Below are the code and all the weights of a small trained network. Each question names an input and a class and asks about switching units off, where a switched-off unit gives its printed mean instead of its output.

import numpy as np


def w(rows, s, z=0):
    codes = np.array(rows[::2]) - 128.0
    scale = np.full(codes.shape[1], s)
    scale[-1] = z or s
    return codes * scale


def f(y):
    return np.maximum(y, 0)


def log_softmax(a):
    a = a - a.max(-1, keepdims=True)
    return a - np.log(np.exp(a).sum(-1, keepdims=True))


def net(x, mask):
    res = np.array(x, float).reshape(1, 7) / 4 @ E
    y = f(res @ A[0][:, :-1].T + A[0][:, -1])
    res = res + np.where(mask, y, B[0][:, -1]) @ B[0][:, :-1]
    return log_softmax(res[-1] @ U[:, :-1].T + U[:, -1])


A, B = {}, {}
E = w([
[66,100,247],'x0',
[205,61,169],'x1',
[130,44,153],'x2',
[77,4,64],'x3',
[71,64,145],'x4',
[101,121,100],'x5',
[173,104,108],'x6',
],0.0045)
A[0] = w([
[135,123,101,109],'neuron 0',
[144,140,119,193],'neuron 1',
[148,116,142,248],'neuron 2',
[127,135,153,197],'neuron 3',
[154,78,141,140],'neuron 4',
[181,212,113,145],'neuron 5',
[60,126,118,147],'neuron 6',
[128,133,146,190],'neuron 7',
[175,152,133,68],'neuron 8',
[95,141,115,166],'neuron 9',
[159,81,135,193],'neuron 10',
[190,248,116,125],'neuron 11',
[187,16,162,150],'neuron 12',
[121,132,162,145],'neuron 13',
[146,122,40,136],'neuron 14',
[152,151,146,177],'neuron 15',
[161,64,140,227],'neuron 16',
[113,140,157,101],'neuron 17',
[119,133,185,152],'neuron 18',
[119,152,137,182],'neuron 19',
[163,89,57,251],'neuron 20',
],0.014,0.0032)
B[0] = w([
[125,142,101,146],'neuron 0',
[118,154,151,168],'neuron 1',
[69,142,140,192],'neuron 2',
[82,106,117,167],'neuron 3',
[83,99,167,183],'neuron 4',
[217,94,213,226],'neuron 5',
[193,193,175,179],'neuron 6',
[95,123,128,161],'neuron 7',
[141,99,171,159],'neuron 8',
[158,131,155,162],'neuron 9',
[82,140,171,196],'neuron 10',
[220,35,236,254],'neuron 11',
[5,61,212,250],'neuron 12',
[121,109,89,158],'neuron 13',
[139,201,49,202],'neuron 14',
[126,124,158,172],'neuron 15',
[53,155,199,224],'neuron 16',
[141,109,90,146],'neuron 17',
[117,105,62,177],'neuron 18',
[93,90,118,164],'neuron 19',
[106,248,93,236],'neuron 20',
],0.022,0.0063)
U = w([
[120,82,33,96],'0',
[167,20,42,89],'1',
[171,181,26,117],'2',
[123,76,40,2],'3',
[11,124,48,182],'4',
[127,2,214,140],'5',
[169,214,55,187],'6',
],0.0049,0.0053)

Each question gives the input, the list of numbers given to net, and the class t.
The units are the neurons (one row each of A and B). Each row of codes is followed by its name. A weight is (code - 128) times the scale printed after its matrix; where a second scale follows, it is the last column's (A, B and U).
mask holds one flag per neuron, in row order. A switched-off neuron (its flag False) gives its mean, the last column of its row in B, instead of its output. The means were averaged over made-up inputs and are rounded, as every weight is.
A unit's drop is (log p(t) with every unit on - log p(t) with that unit switched off) / (log p(t) with every unit on - log p(t) with every unit switched off).
The circuit of an input: a set's keep is (log p(t) with only the set's units on - log p(t) with every unit switched off) / (log p(t) with every unit on - log p(t) with every unit switched off). Starting from the 12 units with the biggest drops (on a tie, the unit counted first), units are removed one at a time, each time the one whose removal leaves the highest keep (on an exact tie, the one counted first), for as long as the keep stays at least 0.8.
circuit, biggest first: the units of the circuit, biggest drop first
k most important neurons: the k neurons with the biggest drops, biggest first
drop of u: that unit's drop, to one decimal
input [5,8,-4,5,-1,2,-1], class 4: circuit, biggest first : neuron 11
input [5,0,-7,2,3,8,1], class 0: circuit, biggest first : neuron 11; neuron 12; neuron 16
input [-6,8,-7,6,-2,-2,-5], class 6: 2 most important neurons : neuron 20; neuron 14
input [-6,0,-1,1,-5,-1,-6], class 6: 2 most important neurons : neuron 12; neuron 14
input [-3,-5,8,-4,7,1,-4], class 6: circuit, biggest first : neuron 12; neuron 11
input [1,-8,6,-6,6,0,-7], class 6: 3 most important neurons : neuron 12; neuron 11; neuron 6
input [-7,1,-4,-2,5,-4,5], class 6: circuit, biggest first : neuron 12; neuron 20
input [-8,8,-8,6,2,-1,-4], class 6: 2 most important neurons : neuron 20; neuron 14
input [5,4,-4,-3,3,5,-2], class 4: 2 most important neurons : neuron 11; neuron 5
input [7,-6,1,-4,5,6,-6], class 6: 2 most important neurons : neuron 12; neuron 6
input [-1,8,3,3,-2,-1,5], class 4: 2 most important neurons : neuron 11; neuron 20
input [0,1,-7,3,4,-2,-5], class 4: 3 most important neurons : neuron 11; neuron 5; neuron 14
input [8,0,-6,-2,7,-6,0], class 0: 2 most important neurons : neuron 12; neuron 11
input [-8,4,-6,3,-3,-4,7], class 6: circuit, biggest first : neuron 20
input [-2,-3,6,7,8,6,-7], class 4: 3 most important neurons : neuron 11; neuron 5; neuron 20
input [-2,2,3,-2,0,4,-4], class 4: drop of neuron 11 : 0.7
input [-1,7,-8,3,2,5,-7], class 4: drop of neuron 11 : 0.5
input [2,-8,1,7,-7,7,2], class 2: drop of neuron 6 : 0.0
